Below are the code and all the weights of a small trained network. Each question names an input and a class and asks about switching units off, where a switched-off unit gives its printed mean instead of its output.

import numpy as np


def w(rows, s, z=0):
    codes = np.array(rows[::2]) - 128.0
    scale = np.full(codes.shape[1], s)
    scale[-1] = z or s
    return codes * scale


def f(y):
    return y / 2 * (1 + np.tanh(0.7978845608 * (y + 0.044715 * y**3)))


def log_softmax(a):
    a = a - a.max(-1, keepdims=True)
    return a - np.log(np.exp(a).sum(-1, keepdims=True))


def net(x, mask):
    res = np.array(x, float).reshape(1, 6) / 4 @ E
    y = f(res @ A[0][:, :-1].T + A[0][:, -1])
    res = res + np.where(mask, y, B[0][:, -1]) @ B[0][:, :-1]
    return log_softmax(res[-1] @ U[:, :-1].T + U[:, -1])


A, B = {}, {}
E = w([
[78,123,183,169,223,132,194],'x0',
[173,92,26,254,176,92,121],'x1',
[8,124,138,139,103,42,144],'x2',
[87,194,100,103,214,121,64],'x3',
[153,120,165,84,198,98,150],'x4',
[150,157,202,216,168,172,125],'x5',
],0.011)
A[0] = w([
[144,158,98,200,84,163,73,155],'N0',
[78,130,169,115,132,46,185,182],'N1',
[59,170,186,77,202,133,128,253],'N2',
[132,255,127,181,216,117,90,158],'N3',
[181,91,165,114,129,141,164,245],'N4',
[23,86,167,121,106,71,184,219],'N5',
[246,104,141,99,191,229,154,236],'N6',
[181,144,58,113,153,20,108,174],'N7',
[99,179,81,67,97,178,88,87],'N8',
[109,160,86,68,78,109,87,157],'N9',
],0.009,0.0029)
B[0] = w([
[103,52,89,107,47,202,111,192],'N0',
[144,235,161,178,68,54,189,209],'N1',
[77,86,184,132,211,71,150,247],'N2',
[121,92,169,166,181,118,69,221],'N3',
[216,170,124,107,79,111,243,178],'N4',
[84,155,159,167,88,12,169,239],'N5',
[235,208,147,113,129,183,154,245],'N6',
[134,210,2,146,197,151,57,196],'N7',
[94,76,176,64,160,137,101,188],'N8',
[77,79,140,2,99,69,32,202],'N9',
],0.0084,0.012)
U = w([
[139,118,115,207,150,180,67,2],'0',
[100,158,6,126,161,98,99,178],'1',
[74,202,159,157,74,41,168,170],'2',
[103,107,99,24,124,146,80,126],'3',
[118,89,55,144,37,201,137,143],'4',
[210,189,108,93,85,178,148,125],'5',
[129,168,175,114,187,165,136,114],'6',
],0.011,0.0025)

Each question gives the input, the list of numbers given to net, and the class t.
The units are the neurons (one row each of A and B). Each row of codes is followed by its name. A weight is (code - 128) times the scale printed after its matrix; where a second scale follows, it is the last column's (A, B and U).
mask holds one flag per neuron, in row order. A switched-off neuron (its flag False) gives its mean, the last column of its row in B, instead of its output. The means were averaged over made-up inputs and are rounded, as every weight is.
A unit's drop is (log p(t) with every unit on - log p(t) with that unit switched off) / (log p(t) with every unit on - log p(t) with every unit switched off).
The circuit of an input: a set's keep is (log p(t) with only the set's units on - log p(t) with every unit switched off) / (log p(t) with every unit on - log p(t) with every unit switched off). Starting from all 10 units, units are removed one at a time, each time the one whose removal leaves the highest keep (on an exact tie, the one counted first), for as long as the keep stays at least 0.8.
units of the circuit, in order: the units of the circuit, biggest drop first
k most important neurons: the k neurons with the biggest drops, biggest first
drop when u is switched off: that unit's drop, to one decimal
input [-8,6,3,1,-5,4], class 4: units of the circuit, in order : [N0]
input [-2,7,3,-4,-7,-3], class 4: 2 most important neurons : [N0, N2]
input [1,5,-2,2,5,4], class 0: units of the circuit, in order : [N3, N2]
input [0,-2,1,-2,-6,0], class 4: units of the circuit, in order : [N2, N1]
input [-5,3,6,7,-6,6], class 0: units of the circuit, in order : [N3, N5]
input [-1,3,-6,1,-2,7], class 5: 2 most important neurons : [N6, N2]
input [2,0,3,7,-6,-4], class 3: units of the circuit, in order : [N9, N8]
input [1,6,1,-4,5,3], class 0: 2 most important neurons : [N5, N1]
input [6,-8,-8,-3,1,-6], class 5: 2 most important neurons : [N6, N4]
input [-2,2,0,-6,2,-4], class 5: drop when N4 is switched off : 0.3
input [0,7,8,7,3,8], class 0: drop when N3 is switched off : 0.8
input [-1,8,-2,-4,-2,2], class 4: drop when N0 is switched off : 0.5
input [-7,3,3,8,-2,2], class 3: drop when N9 is switched off : 0.5
input [-8,7,-6,6,3,4], class 0: units of the circuit, in order : [N3]
